[[ 27.9  -6.8  16.6  10.3   4.6   0.7 -16.9]
 [-31.5  14.6 -20.0   6.7 -30.9  -5.4  54.3]
 [-37.5  15.8 -29.4   4.8  -8.2   3.3   3.6]
 [ -9.4   1.2  -4.4  -6.5  -1.7  -1.1   9.9]]
:
[[-37.5  15.8 -29.4   4.8  -8.2   3.3   3.6]
 [-31.5  14.6 -20.0   6.7 -30.9  -5.4  54.3]
 [ -9.4   1.2  -4.4  -6.5  -1.7  -1.1   9.9]
 [ 27.9  -6.8  16.6  10.3   4.6   0.7 -16.9]]

[[ 24.8 -52.6]
 [ 39.7  37.7]
 [ 39.3   6.3]
 [ 51.4 -13.9]
 [ 46.6   2.2]
 [ 25.7 -45.1]
 [-35.6 -63.7]
 [-31.0  34.5]
 [-44.8  -1.9]
 [-27.9  44.4]
 [-12.6  52.0]]
:
[[-12.6  52.0]
 [-27.9  44.4]
 [ 39.7  37.7]
 [-31.0  34.5]
 [ 39.3   6.3]
 [ 46.6   2.2]
 [-44.8  -1.9]
 [ 51.4 -13.9]
 [ 25.7 -45.1]
 [ 24.8 -52.6]
 [-35.6 -63.7]]

[[ 41.6 -39.3  -3.6   7.7  -6.7  36.8  55.6 -33.3   8.2 -34.2]
 [  1.8  59.3  41.8  36.8  48.9   6.0 -61.2  -7.5 -45.4 -17.5]
 [ 37.9  46.3  54.4  55.9  57.1  40.1 -30.1 -38.8 -54.6 -50.3]
 [ 44.2  33.2  48.3  52.2  49.9  45.1 -13.7 -43.1 -47.3 -53.7]
 [ 33.6  50.6  54.6  55.0  58.2  36.3 -37.1 -35.8 -55.2 -47.4]
 [ 50.5  21.7  44.8  50.8  45.2  50.7  -0.4 -47.8 -42.6 -57.0]
 [ 22.9 -41.5 -13.5  -7.5 -22.5  20.2  56.9 -18.2  18.8 -10.3]
 [-51.2  -6.4 -35.0 -42.0 -32.6 -50.1 -15.5  47.0  31.3  52.8]
 [-27.1 -60.8 -58.6 -55.9 -62.1 -31.1  47.4  31.2  58.8  43.1]]
:
[[  1.8  59.3  41.8  36.8  48.9   6.0 -61.2  -7.5 -45.4 -17.5]
 [ 33.6  50.6  54.6  55.0  58.2  36.3 -37.1 -35.8 -55.2 -47.4]
 [ 37.9  46.3  54.4  55.9  57.1  40.1 -30.1 -38.8 -54.6 -50.3]
 [ 44.2  33.2  48.3  52.2  49.9  45.1 -13.7 -43.1 -47.3 -53.7]
 [ 50.5  21.7  44.8  50.8  45.2  50.7  -0.4 -47.8 -42.6 -57.0]
 [-51.2  -6.4 -35.0 -42.0 -32.6 -50.1 -15.5  47.0  31.3  52.8]
 [ 41.6 -39.3  -3.6   7.7  -6.7  36.8  55.6 -33.3   8.2 -34.2]
 [ 22.9 -41.5 -13.5  -7.5 -22.5  20.2  56.9 -18.2  18.8 -10.3]
 [-27.1 -60.8 -58.6 -55.9 -62.1 -31.1  47.4  31.2  58.8  43.1]]

[[-28.2 -44.8  12.9   1.4]
 [ 10.5  20.9 -21.4  -9.5]
 [  7.7  -3.1  -2.1  11.5]
 [  0.0   9.0  16.9  -1.5]
 [ -7.3  23.9   7.7 -22.0]
 [ -9.9  -3.7 -20.4  17.1]
 [ 55.1  42.7  29.8 -22.4]]
:
[[ 55.1  42.7  29.8 -22.4]
 [ -7.3  23.9   7.7 -22.0]
 [ 10.5  20.9 -21.4  -9.5]
 [  0.0   9.0  16.9  -1.5]
 [  7.7  -3.1  -2.1  11.5]
 [ -9.9  -3.7 -20.4  17.1]
 [-28.2 -44.8  12.9   1.4]]

[[ 54.9  39.6  17.9  51.7  58.4  13.9  17.6 -52.6]
 [ 45.9  38.1  10.9 -27.4 -15.7 -33.1 -49.8 -41.6]
 [ 46.6 -53.3 -27.9 -40.3 -43.2 -11.6  -7.6  -7.6]
 [ 20.6  22.0  -4.7  36.3 -53.8 -34.2  13.4  27.5]
 [ 50.0 -26.2 -33.3 -30.6  25.5 -15.5  18.9  24.1]
 [ 39.9 -48.6  53.5  -6.4  20.2   7.6 -23.6 -47.2]
 [ 31.0  43.7 -55.5 -10.7 -16.7 -36.4 -54.4  47.8]
 [-15.4  28.7 -31.9  17.8  12.8   0.8 -28.7  -5.6]
 [  9.8  36.9  48.9 -59.2 -32.0  27.5  47.7  54.0]
 [ 17.2 -53.2  13.3  49.8  36.3  11.4   4.5   1.9]
 [ 22.1 -56.1  44.5 -39.7  57.5  45.3 -19.7  10.7]]
:
[[ 31.0  43.7 -55.5 -10.7 -16.7 -36.4 -54.4  47.8]
 [ 54.9  39.6  17.9  51.7  58.4  13.9  17.6 -52.6]
 [ 45.9  38.1  10.9 -27.4 -15.7 -33.1 -49.8 -41.6]
 [  9.8  36.9  48.9 -59.2 -32.0  27.5  47.7  54.0]
 [-15.4  28.7 -31.9  17.8  12.8   0.8 -28.7  -5.6]
 [ 20.6  22.0  -4.7  36.3 -53.8 -34.2  13.4  27.5]
 [ 50.0 -26.2 -33.3 -30.6  25.5 -15.5  18.9  24.1]
 [ 39.9 -48.6  53.5  -6.4  20.2   7.6 -23.6 -47.2]
 [ 17.2 -53.2  13.3  49.8  36.3  11.4   4.5   1.9]
 [ 46.6 -53.3 -27.9 -40.3 -43.2 -11.6  -7.6  -7.6]
 [ 22.1 -56.1  44.5 -39.7  57.5  45.3 -19.7  10.7]]

[[-32.1  52.3]
 [-34.6  48.5]
 [ 18.7  16.1]
 [ 27.8 -45.4]
 [ 28.6 -57.9]
 [ -7.4 -49.6]
 [ -3.0 -38.5]]
:
[[-32.1  52.3]
 [-34.6  48.5]
 [ 18.7  16.1]
 [ -3.0 -38.5]
 [ 27.8 -45.4]
 [ -7.4 -49.6]
 [ 28.6 -57.9]]

[[ 32.6 -40.3 -33.8  20.6  21.8  27.8  13.4  30.2 -20.2 -37.0  26.6  14.1
   -6.4  30.1 -37.6]
 [ 37.4 -47.5 -22.4   4.9  10.4  36.3  -3.5  40.2 -24.0 -35.7  33.0   1.4
  -21.1  32.3 -15.9]
 [ 31.9 -32.4 -41.8  22.0  23.5  25.4  23.4  25.6 -18.1 -31.8  30.5  29.8
   17.5  31.5 -45.6]]
:
[[ 31.9 -32.4 -41.8  22.0  23.5  25.4  23.4  25.6 -18.1 -31.8  30.5  29.8
   17.5  31.5 -45.6]
 [ 32.6 -40.3 -33.8  20.6  21.8  27.8  13.4  30.2 -20.2 -37.0  26.6  14.1
   -6.4  30.1 -37.6]
 [ 37.4 -47.5 -22.4   4.9  10.4  36.3  -3.5  40.2 -24.0 -35.7  33.0   1.4
  -21.1  32.3 -15.9]]

[[  0.0  16.8  30.2  51.6 -45.2 -10.5 -26.0  -8.6  46.0]
 [ 12.1  40.3   0.2  21.4  31.7 -11.7  15.1 -36.5   6.3]
 [ 33.8  -4.3   8.5  -2.7  23.5 -17.2 -49.1 -15.2  31.6]
 [ -5.8 -10.0 -43.6  12.2  31.7 -20.8  17.7 -38.3 -46.9]
 [ 43.1   4.8   1.5 -33.9  23.6 -18.2   0.2  10.1  12.0]]
:
[[ 12.1  40.3   0.2  21.4  31.7 -11.7  15.1 -36.5   6.3]
 [  0.0  16.8  30.2  51.6 -45.2 -10.5 -26.0  -8.6  46.0]
 [ 43.1   4.8   1.5 -33.9  23.6 -18.2   0.2  10.1  12.0]
 [ 33.8  -4.3   8.5  -2.7  23.5 -17.2 -49.1 -15.2  31.6]
 [ -5.8 -10.0 -43.6  12.2  31.7 -20.8  17.7 -38.3 -46.9]]
